[[ -2   4  51   0   5  -8  27 -35   8  -5  29 -13  36   6  -7 -17]
 [ -7  -6   3   0  13 -19   2 -70  11   4   2  -8   3  -2   7 -13]
 [  4  27 -12   0 -22  -6  -6 -18  37 -18  -7  -1  -7   1  -2  19]]
->
[[  4  27 -12   0 -22  -6  -6 -18  37 -18  -7  -1  -7   1  -2  19]
 [ -2   4  51   0   5  -8  27 -35   8  -5  29 -13  36   6  -7 -17]
 [ -7  -6   3   0  13 -19   2 -70  11   4   2  -8   3  -2   7 -13]]

[[-17   6   7]
 [ 61  -7 -30]
 [-83  31  38]
 [-81 -26  27]
 [ 39  -1  -6]
 [ 64  -8 -35]
 [-45   5  18]
 [ 77 -14 -41]
 [ 10   2  -6]
 [ -7 -13  -2]
 [ 38 -16  -7]]
->
[[-83  31  38]
 [-17   6   7]
 [-45   5  18]
 [ 10   2  -6]
 [ 39  -1  -6]
 [ 61  -7 -30]
 [ 64  -8 -35]
 [ -7 -13  -2]
 [ 77 -14 -41]
 [ 38 -16  -7]
 [-81 -26  27]]

[[-40   1 -12  55 -37 -18  39 -55 -10 -13  57 -51 -66 -45 -27]
 [-42  51 -63 -66   1  25 -18 -39  36  70 -70 -16  41  48   3]
 [-47   2 -48 -19  12  42   5  26 -31  60 -36  41   9  24 -60]]
->
[[-42  51 -63 -66   1  25 -18 -39  36  70 -70 -16  41  48   3]
 [-47   2 -48 -19  12  42   5  26 -31  60 -36  41   9  24 -60]
 [-40   1 -12  55 -37 -18  39 -55 -10 -13  57 -51 -66 -45 -27]]

[[ 50   1  21  18]
 [ -4   3 -14  -2]
 [ 27 -13  71 -13]
 [ 16  -2 -27  43]
 [-24   0  19 -25]
 [ -6  -1   5  17]
 [ 13  14  29  -5]
 [  4  -3  11   3]
 [  3  -7  -3   5]
 [ -6  -8  16   2]]
->
[[ 13  14  29  -5]
 [ -4   3 -14  -2]
 [ 50   1  21  18]
 [-24   0  19 -25]
 [ -6  -1   5  17]
 [ 16  -2 -27  43]
 [  4  -3  11   3]
 [  3  -7  -3   5]
 [ -6  -8  16   2]
 [ 27 -13  71 -13]]

[[ -4  -3 -22 -79]
 [ -6  -1 -10   4]
 [ 20 -31  26  -1]
 [-19  12  -6  -1]
 [ 29   9  -3   1]
 [-47 -24 -14  43]
 [  3  28 -20 -19]]
->
[[  3  28 -20 -19]
 [-19  12  -6  -1]
 [ 29   9  -3   1]
 [ -6  -1 -10   4]
 [ -4  -3 -22 -79]
 [-47 -24 -14  43]
 [ 20 -31  26  -1]]

[[-21 -11 -20 -11  43 -15 -16 -35 -27  22  41  19   8]
 [-26  -6 -18  -7  17  38   9  51  29  -5 -36   6  17]
 [  8  -3  19  34 -26  -8  30  -7 -16   7  15 -64   9]
 [ 10 -23  -8  40 -20   2  17   1  -2   4  32 -62  13]]
->
[[  8  -3  19  34 -26  -8  30  -7 -16   7  15 -64   9]
 [-26  -6 -18  -7  17  38   9  51  29  -5 -36   6  17]
 [-21 -11 -20 -11  43 -15 -16 -35 -27  22  41  19   8]
 [ 10 -23  -8  40 -20   2  17   1  -2   4  32 -62  13]]

[[ 16 -32 -12 -10 -56  -6 -21  -7 -19]
 [ 30 -43  20  11   8  -9  -8  -2  72]
 [ -4 -11  30  21  21  -4 -17  11  31]
 [ -4   7  -1 -29   0  11   2  -2  13]]
->
[[ -4   7  -1 -29   0  11   2  -2  13]
 [ -4 -11  30  21  21  -4 -17  11  31]
 [ 16 -32 -12 -10 -56  -6 -21  -7 -19]
 [ 30 -43  20  11   8  -9  -8  -2  72]]
